Below are the code and all the weights of a small trained network. Each question names an input and a class and asks about switching units off, where a switched-off unit gives its printed mean instead of its output.

import numpy as np


def w(rows, s, z=0):
    codes = np.array(rows[::2]) - 128.0
    scale = np.full(codes.shape[1], s)
    scale[-1] = z or s
    return codes * scale


def f(y):
    return y / 2 * (1 + np.tanh(0.7978845608 * (y + 0.044715 * y**3)))


def log_softmax(a):
    a = a - a.max(-1, keepdims=True)
    return a - np.log(np.exp(a).sum(-1, keepdims=True))


def net(x, mask):
    res = np.array(x, float).reshape(1, 3) / 4 @ E
    y = f(res @ A[0][:, :-1].T + A[0][:, -1])
    res = res + np.where(mask, y, B[0][:, -1]) @ B[0][:, :-1]
    return log_softmax(res[-1] @ U[:, :-1].T + U[:, -1])


A, B = {}, {}
E = w([
[174,1,254,178,149,120],'x0',
[28,64,89,76,218,90],'x1',
[62,155,198,249,116,177],'x2',
],0.0095)
A[0] = w([
[3,79,135,111,137,123,118],'n0',
[185,80,180,121,160,134,103],'n1',
[108,205,85,124,100,122,149],'n2',
[192,156,142,153,86,128,122],'n3',
[136,68,143,153,123,115,91],'n4',
[167,128,102,127,146,76,98],'n5',
[158,157,153,133,99,149,85],'n6',
[62,155,156,192,107,158,194],'n7',
[190,118,102,88,129,96,70],'n8',
[95,175,109,119,119,144,81],'n9',
[134,143,126,183,124,108,71],'n10',
[190,192,169,108,100,126,142],'n11',
[147,70,148,152,113,120,164],'n12',
[118,132,145,96,160,138,71],'n13',
[86,121,87,131,200,151,108],'n14',
[175,109,110,86,135,132,255],'n15',
[80,80,108,107,167,108,103],'n16',
[73,147,136,196,129,138,59],'n17',
[99,179,106,84,161,128,156],'n18',
[220,154,99,176,71,142,113],'n19',
[91,95,113,120,121,99,80],'n20',
[203,102,108,48,108,162,107],'n21',
[74,97,138,98,127,110,132],'n22',
[117,190,113,106,101,122,74],'n23',
[132,100,157,115,113,121,73],'n24',
[184,115,96,93,145,121,90],'n25',
],0.015,0.0092)
B[0] = w([
[195,174,126,105,164,130,231],'n0',
[76,88,78,136,93,201,212],'n1',
[98,78,75,158,122,147,242],'n2',
[167,154,116,101,161,145,212],'n3',
[112,113,97,132,74,173,178],'n4',
[101,147,158,121,95,138,158],'n5',
[131,163,138,96,125,159,168],'n6',
[148,103,171,126,90,15,255],'n7',
[78,133,209,109,90,162,189],'n8',
[90,100,128,137,86,192,172],'n9',
[120,132,164,101,104,155,141],'n10',
[174,153,120,114,169,129,219],'n11',
[110,95,73,137,130,136,209],'n12',
[123,141,149,114,117,162,130],'n13',
[163,138,133,97,137,164,192],'n14',
[182,108,126,173,153,2,248],'n15',
[158,173,134,106,150,149,207],'n16',
[78,152,218,129,53,144,183],'n17',
[136,106,108,144,116,134,218],'n18',
[188,174,120,104,179,149,238],'n19',
[144,131,163,123,141,174,151],'n20',
[112,134,194,109,51,111,222],'n21',
[162,156,111,125,132,133,182],'n22',
[106,83,107,101,106,184,181],'n23',
[88,132,130,114,96,180,141],'n24',
[90,156,192,137,77,154,184],'n25',
],0.026,0.012)
U = w([
[212,201,126,49,141,179,140],'0',
[127,130,230,106,57,101,154],'1',
[133,63,60,114,67,212,124],'2',
[161,110,90,163,158,2,253],'3',
[74,188,174,134,165,104,55],'4',
[68,173,116,128,191,132,78],'5',
],0.012,0.0053)

Each question gives the input, the list of numbers given to net, and the class t.
The units are the neurons (one row each of A and B). Each row of codes is followed by its name. A weight is (code - 128) times the scale printed after its matrix; where a second scale follows, it is the last column's (A, B and U).
mask holds one flag per neuron, in row order. A switched-off neuron (its flag False) gives its mean, the last column of its row in B, instead of its output. The means were averaged over made-up inputs and are rounded, as every weight is.
A unit's drop is (log p(t) with every unit on - log p(t) with that unit switched off) / (log p(t) with every unit on - log p(t) with every unit switched off).
The circuit of an input: a set's keep is (log p(t) with only the set's units on - log p(t) with every unit switched off) / (log p(t) with every unit on - log p(t) with every unit switched off). Starting from the 12 units with the biggest drops (on a tie, the unit counted first), units are removed one at a time, each time the one whose removal leaves the highest keep (on an exact tie, the one counted first), for as long as the keep stays at least 0.8.
units of the circuit, in order: the units of the circuit, biggest drop first
unit that matters most: the unit with the biggest drop
k most important neurons: the k neurons with the biggest drops, biggest first
drop of u: that unit's drop, to one decimal
input [-6,-2,8], class 1: unit that matters most => n7
input [7,4,-8], class 1: 3 most important neurons => [n21, n15, n8]
input [-8,-4,-8], class 1: 3 most important neurons => [n21, n8, n15]
input [-7,-5,-6], class 2: 2 most important neurons => [n2, n23]
input [6,-8,7], class 0: 2 most important neurons => [n19, n3]
input [4,-5,5], class 0: 3 most important neurons => [n19, n3, n21]
input [8,8,3], class 0: 4 most important neurons => [n0, n16, n2, n22]
input [0,-8,8], class 0: 3 most important neurons => [n19, n3, n11]
input [5,-6,6], class 0: 2 most important neurons => [n19, n3]
input [-3,-1,3], class 3: 2 most important neurons => [n21, n8]
input [-5,-7,-8], class 1: 3 most important neurons => [n21, n8, n25]
input [7,-2,-8], class 1: 2 most important neurons => [n21, n15]
input [5,1,-4], class 2: 2 most important neurons => [n1, n7]
input [6,8,8], class 0: 4 most important neurons => [n0, n16, n21, n22]
input [8,-5,1], class 2: units of the circuit, in order => [n1]
input [-6,-2,-4], class 2: drop of n2 => 0.2
input [4,5,3], class 0: drop of n0 => 0.6
input [0,5,-6], class 1: drop of n8 => 0.3
